Here is a tiny trained network, its code and every weight. The questions are about switching its units off for an input and a class, where a switched-off unit gives its printed mean instead of its output.

import numpy as np


def w(rows, s, z=0):
    codes = np.array(rows[::2]) - 128.0
    scale = np.full(codes.shape[1], s)
    scale[-1] = z or s
    return codes * scale


def norm(h):
    return h / np.sqrt((h * h).mean(-1, keepdims=True) + 1e-5)


def f(y):
    return np.maximum(y, 0)


def log_softmax(a):
    a = a - a.max(-1, keepdims=True)
    return a - np.log(np.exp(a).sum(-1, keepdims=True))


def net(x, mask):
    res = np.array(x, float).reshape(1, 8) / 4 @ E
    u = 0
    for l in range(3):
        y = f(norm(res) @ A[l][:, :-1].T + A[l][:, -1])
        res = res + np.where(mask[u : u + 11], y, B[l][:, -1]) @ B[l][:, :-1]
        u += 11
    return log_softmax(norm(res)[-1] @ U[:, :-1].T + U[:, -1])


A, B = {}, {}
E = w([
[127,126,126],'x0',
[66,34,150],'x1',
[126,123,131],'x2',
[121,127,131],'x3',
[127,132,125],'x4',
[130,133,131],'x5',
[247,78,124],'x6',
[166,155,224],'x7',
],0.015)
A[0] = w([
[102,164,136,43],'L0N0',
[122,183,126,92],'L0N1',
[70,76,187,147],'L0N2',
[95,156,135,28],'L0N3',
[140,117,252,90],'L0N4',
[124,185,128,73],'L0N5',
[79,119,92,53],'L0N6',
[110,135,98,125],'L0N7',
[98,161,234,25],'L0N8',
[99,135,78,81],'L0N9',
[125,142,172,1],'L0N10',
],0.031,0.0042)
B[0] = w([
[88,167,158,161],'L0N0',
[131,144,191,178],'L0N1',
[97,135,253,222],'L0N2',
[66,188,119,159],'L0N3',
[220,192,44,250],'L0N4',
[127,148,188,177],'L0N5',
[100,71,98,185],'L0N6',
[124,131,94,167],'L0N7',
[111,171,3,222],'L0N8',
[118,125,66,185],'L0N9',
[145,156,92,157],'L0N10',
],0.038,0.013)
A[1] = w([
[209,88,147,19],'L1N0',
[147,240,144,179],'L1N1',
[174,241,198,72],'L1N2',
[162,110,124,19],'L1N3',
[97,56,24,37],'L1N4',
[76,88,31,53],'L1N5',
[62,186,135,38],'L1N6',
[130,129,120,4],'L1N7',
[199,188,142,42],'L1N8',
[117,112,225,130],'L1N9',
[253,61,147,46],'L1N10',
],0.02,0.0024)
B[1] = w([
[112,203,149,156],'L1N0',
[119,60,161,252],'L1N1',
[116,42,127,229],'L1N2',
[128,159,134,139],'L1N3',
[154,135,77,189],'L1N4',
[151,191,74,192],'L1N5',
[160,197,154,188],'L1N6',
[125,143,122,128],'L1N7',
[71,72,126,211],'L1N8',
[101,88,95,159],'L1N9',
[145,254,172,177],'L1N10',
],0.05,0.013)
A[2] = w([
[108,3,226,182],'L2N0',
[88,43,191,185],'L2N1',
[44,105,209,54],'L2N2',
[191,104,158,36],'L2N3',
[137,121,209,57],'L2N4',
[188,106,148,18],'L2N5',
[137,207,253,131],'L2N6',
[188,97,129,74],'L2N7',
[126,121,206,55],'L2N8',
[15,135,135,1],'L2N9',
[153,166,196,81],'L2N10',
],0.019,0.0026)
B[2] = w([
[61,3,41,255],'L2N0',
[165,30,64,226],'L2N1',
[17,207,199,226],'L2N2',
[103,219,112,143],'L2N3',
[69,125,126,169],'L2N4',
[173,186,142,140],'L2N5',
[50,204,179,224],'L2N6',
[204,168,131,148],'L2N7',
[109,127,138,172],'L2N8',
[221,198,119,200],'L2N9',
[62,153,127,167],'L2N10',
],0.034,0.01)
U = w([
[80,145,102,239],'0',
[153,171,7,3],'1',
[72,142,130,219],'2',
[102,193,254,98],'3',
[59,31,198,68],'4',
[107,135,125,112],'5',
],0.0099,0.004)

Each question gives the input, the list of numbers given to net, and the class t.
The units are the neurons (one row each of A and B). Each row of codes is followed by its name. A weight is (code - 128) times the scale printed after its matrix; where a second scale follows, it is the last column's (A, B and U).
mask holds one flag per neuron, layer by layer. A switched-off neuron (its flag False) gives its mean, the last column of its row in B, instead of its output. The means were averaged over made-up inputs and are rounded, as every weight is.
A unit's drop is (log p(t) with every unit on - log p(t) with that unit switched off) / (log p(t) with every unit on - log p(t) with every unit switched off).
The circuit of an input: a set's keep is (log p(t) with only the set's units on - log p(t) with every unit switched off) / (log p(t) with every unit on - log p(t) with every unit switched off). Starting from the 12 units with the biggest drops (on a tie, the unit counted first), units are removed one at a time, each time the one whose removal leaves the highest keep (on an exact tie, the one counted first), for as long as the keep stays at least 0.8.
circuit, biggest first: the units of the circuit, biggest drop first
k most important neurons: the k neurons with the biggest drops, biggest first
top k neurons in layer l: the k neurons of layer l with the biggest drops, biggest first
drop of u: that unit's drop, to one decimal
input [-5,6,5,6,3,4,-6,8], class 1: circuit, biggest first -> [L0N4]
input [-5,8,-2,-1,4,4,8,-4], class 3: circuit, biggest first -> [L0N8; L1N10]
input [4,6,-6,-2,1,0,-4,4], class 4: circuit, biggest first -> [L0N2; L1N2]
input [-1,-7,0,7,2,-5,-6,8], class 1: circuit, biggest first -> [L2N2; L0N4]
input [2,4,-3,-1,-5,3,-7,-1], class 3: circuit, biggest first -> [L0N2; L1N6]
input [1,-2,5,0,6,-1,7,4], class 3: 2 most important neurons -> [L1N10; L0N8]
input [-5,7,8,5,-1,-5,8,-3], class 3: circuit, biggest first -> [L0N8; L1N10]
input [1,-6,-7,0,4,1,-6,3], class 3: 2 most important neurons -> [L1N6; L0N3]
input [-5,8,8,-4,-7,-7,-4,-4], class 4: top 3 neurons in layer 0 -> [L0N2; L0N8; L0N4]
input [5,-1,-2,-7,-6,6,8,-5], class 3: 2 most important neurons -> [L0N8; L0N9]
input [-3,8,-1,7,-1,-6,-3,-5], class 4: 2 most important neurons -> [L0N8; L0N2]
input [-3,4,-5,6,-5,4,7,-3], class 3: 3 most important neurons -> [L0N8; L0N9; L0N6]
input [2,-8,7,1,-6,-3,-3,7], class 4: top 2 neurons in layer 1 -> [L1N2; L1N1]
input [-2,-8,-3,1,1,-1,-6,6], class 4: top 4 neurons in layer 1 -> [L1N1; L1N5; L1N2; L1N10]
input [2,-1,-1,4,-3,1,-5,5], class 1: 3 most important neurons -> [L0N8; L0N4; L2N2]
input [7,2,2,5,6,7,0,-7], class 1: most important neuron -> [L1N5]
input [-6,-2,-8,-4,-1,-1,7,5], class 3: top 2 neurons in layer 0 -> [L0N8; L0N2]
input [8,-7,3,-1,7,4,5,-1], class 4: 2 most important neurons -> [L0N6; L1N2]
input [5,-6,8,1,-6,1,7,4], class 3: top 2 neurons in layer 1 -> [L1N10; L1N0]
input [5,-5,-2,-4,4,-4,-2,4], class 4: top neuron in layer 1 -> [L1N1]
input [1,-3,0,2,-7,4,-8,5], class 3: top 3 neurons in layer 2 -> [L2N0; L2N1; L2N9]
input [-7,6,5,5,1,-2,-2,6], class 1: 2 most important neurons -> [L0N4; L0N8]
input [-7,7,3,-5,4,2,3,1], class 4: drop of L2N0 -> -0.1
input [8,6,7,-2,1,-1,8,-4], class 3: drop of L0N8 -> 0.9
input [0,8,-2,7,-6,-4,-2,-5], class 4: drop of L0N4 -> 0.2
input [4,-8,8,1,-1,7,5,-6], class 4: drop of L0N6 -> 1.2
input [-2,5,-5,4,4,-7,1,-7], class 1: top neuron in layer 0 -> [L0N9]
